Below is a small trained network, with its code and all its weights. Each question gives an input and a class and asks what happens when units are switched off, that is, made to give their printed mean instead of their output.

import numpy as np


def w(rows, s, z=0):
    codes = np.array(rows[::2]) - 128.0
    scale = np.full(codes.shape[1], s)
    scale[-1] = z or s
    return codes * scale


def norm(h):
    return h / np.sqrt((h * h).mean(-1, keepdims=True) + 1e-5)


def f(y):
    return y / 2 * (1 + np.tanh(0.7978845608 * (y + 0.044715 * y**3)))


def log_softmax(a):
    a = a - a.max(-1, keepdims=True)
    return a - np.log(np.exp(a).sum(-1, keepdims=True))


def net(x, mask):
    res = np.array(x, float).reshape(1, 2) / 4 @ E
    u = 0
    for l in range(4):
        y = f(norm(res) @ A[l][:, :-1].T + A[l][:, -1])
        res = res + np.where(mask[u : u + 3], y, B[l][:, -1]) @ B[l][:, :-1]
        u += 3
    return log_softmax(norm(res)[-1] @ U[:, :-1].T + U[:, -1])


A, B = {}, {}
E = w([
[169,137,86,95,99,246,142,60,99,39,210],'x0',
[149,224,109,115,13,61,146,212,123,123,119],'x1',
],0.013)
A[0] = w([
[96,167,193,250,122,72,92,209,180,229,35,1],'L0N0',
[42,96,197,233,220,133,91,133,116,175,106,240],'L0N1',
[36,72,236,207,236,80,64,158,254,223,51,63],'L0N2',
],0.009,0.0062)
B[0] = w([
[104,210,217,150,149,153,68,155,224,116,97,219],'L0N0',
[139,103,46,124,134,128,233,95,90,135,162,224],'L0N1',
[176,5,59,105,190,91,184,127,80,120,96,247],'L0N2',
],0.014,0.016)
A[1] = w([
[124,53,215,120,173,178,57,39,176,131,176,1],'L1N0',
[76,52,181,181,158,205,90,43,107,163,130,86],'L1N1',
[102,124,153,126,195,64,123,195,255,162,33,171],'L1N2',
],0.014,0.0044)
B[1] = w([
[83,176,170,88,108,203,165,245,167,96,180,172],'L1N0',
[77,172,253,168,86,157,206,233,187,90,141,181],'L1N1',
[71,203,177,159,53,161,44,56,109,148,183,254],'L1N2',
],0.015,0.016)
A[2] = w([
[202,125,111,102,90,73,101,196,91,38,123,65],'L2N0',
[137,168,177,114,169,162,98,210,192,161,94,6],'L2N1',
[104,46,251,124,163,238,205,197,216,132,98,117],'L2N2',
],0.013,0.011)
B[2] = w([
[151,88,142,96,129,147,110,166,200,54,132,163],'L2N0',
[159,82,177,100,108,99,76,68,114,183,175,145],'L2N1',
[135,226,98,193,164,202,202,249,50,84,214,254],'L2N2',
],0.014,0.013)
A[3] = w([
[76,72,119,118,202,99,140,128,75,195,91,73],'L3N0',
[213,70,83,17,86,58,128,122,201,29,112,1],'L3N1',
[97,3,55,168,214,58,168,73,86,189,83,37],'L3N2',
],0.013,0.0085)
B[3] = w([
[154,129,86,136,193,181,149,176,149,80,128,184],'L3N0',
[169,57,84,63,91,120,34,154,200,149,134,200],'L3N1',
[136,3,79,52,183,132,188,111,86,181,113,250],'L3N2',
],0.019,0.015)
U = w([
[102,14,27,120,233,73,202,39,49,219,106,187],'0',
[32,238,234,196,10,43,55,28,169,204,82,191],'1',
[148,197,178,214,205,232,229,231,72,9,207,159],'2',
[215,64,57,31,20,74,40,171,242,51,104,2],'3',
],0.015,0.0087)

Each question gives the input, the list of numbers given to net, and the class t.
The units are the neurons (one row each of A and B). Each row of codes is followed by its name. A weight is (code - 128) times the scale printed after its matrix; where a second scale follows, it is the last column's (A, B and U).
mask holds one flag per neuron, layer by layer. A switched-off neuron (its flag False) gives its mean, the last column of its row in B, instead of its output. The means were averaged over made-up inputs and are rounded, as every weight is.
A unit's drop is (log p(t) with every unit on - log p(t) with that unit switched off) / (log p(t) with every unit on - log p(t) with every unit switched off).
The circuit of an input: a set's keep is (log p(t) with only the set's units on - log p(t) with every unit switched off) / (log p(t) with every unit on - log p(t) with every unit switched off). Starting from all 12 units, units are removed one at a time, each time the one whose removal leaves the highest keep (on an exact tie, the one counted first), for as long as the keep stays at least 0.8.
units of the circuit, in order: the units of the circuit, biggest drop first
unit that matters most: the unit with the biggest drop
k most important neurons: the k neurons with the biggest drops, biggest first
drop of u: that unit's drop, to one decimal
input [-7,2], class 1: unit that matters most : L0N0
input [8,3], class 3: 3 most important neurons : (L2N2, L1N1, L0N0)
input [-4,1], class 1: units of the circuit, in order : (L0N0, L1N2)
input [4,5], class 3: units of the circuit, in order : (L1N1, L2N2)
input [2,2], class 3: 3 most important neurons : (L1N1, L1N0, L0N0)
input [7,8], class 3: 2 most important neurons : (L1N2, L2N2)
input [-8,0], class 0: 4 most important neurons : (L0N2, L0N1, L1N1, L2N2)
input [1,3], class 3: 2 most important neurons : (L1N1, L0N0)
input [6,4], class 3: 3 most important neurons : (L1N1, L2N2, L1N2)
input [4,3], class 3: 4 most important neurons : (L1N1, L1N2, L2N2, L0N0)
input [-7,0], class 0: 2 most important neurons : (L0N2, L0N1)
input [6,5], class 3: 2 most important neurons : (L1N2, L2N2)
input [3,6], class 3: 2 most important neurons : (L1N2, L0N0)
input [0,-6], class 0: unit that matters most : L0N1
input [3,8], class 3: 2 most important neurons : (L1N2, L0N0)
input [6,7], class 3: 2 most important neurons : (L1N2, L2N2)
input [-5,-1], class 0: drop of L0N2 : 8.3
input [-3,2], class 1: drop of L0N0 : 0.9
input [-1,-4], class 0: drop of L0N0 : 0.0
input [4,6], class 3: unit that matters most : L1N2
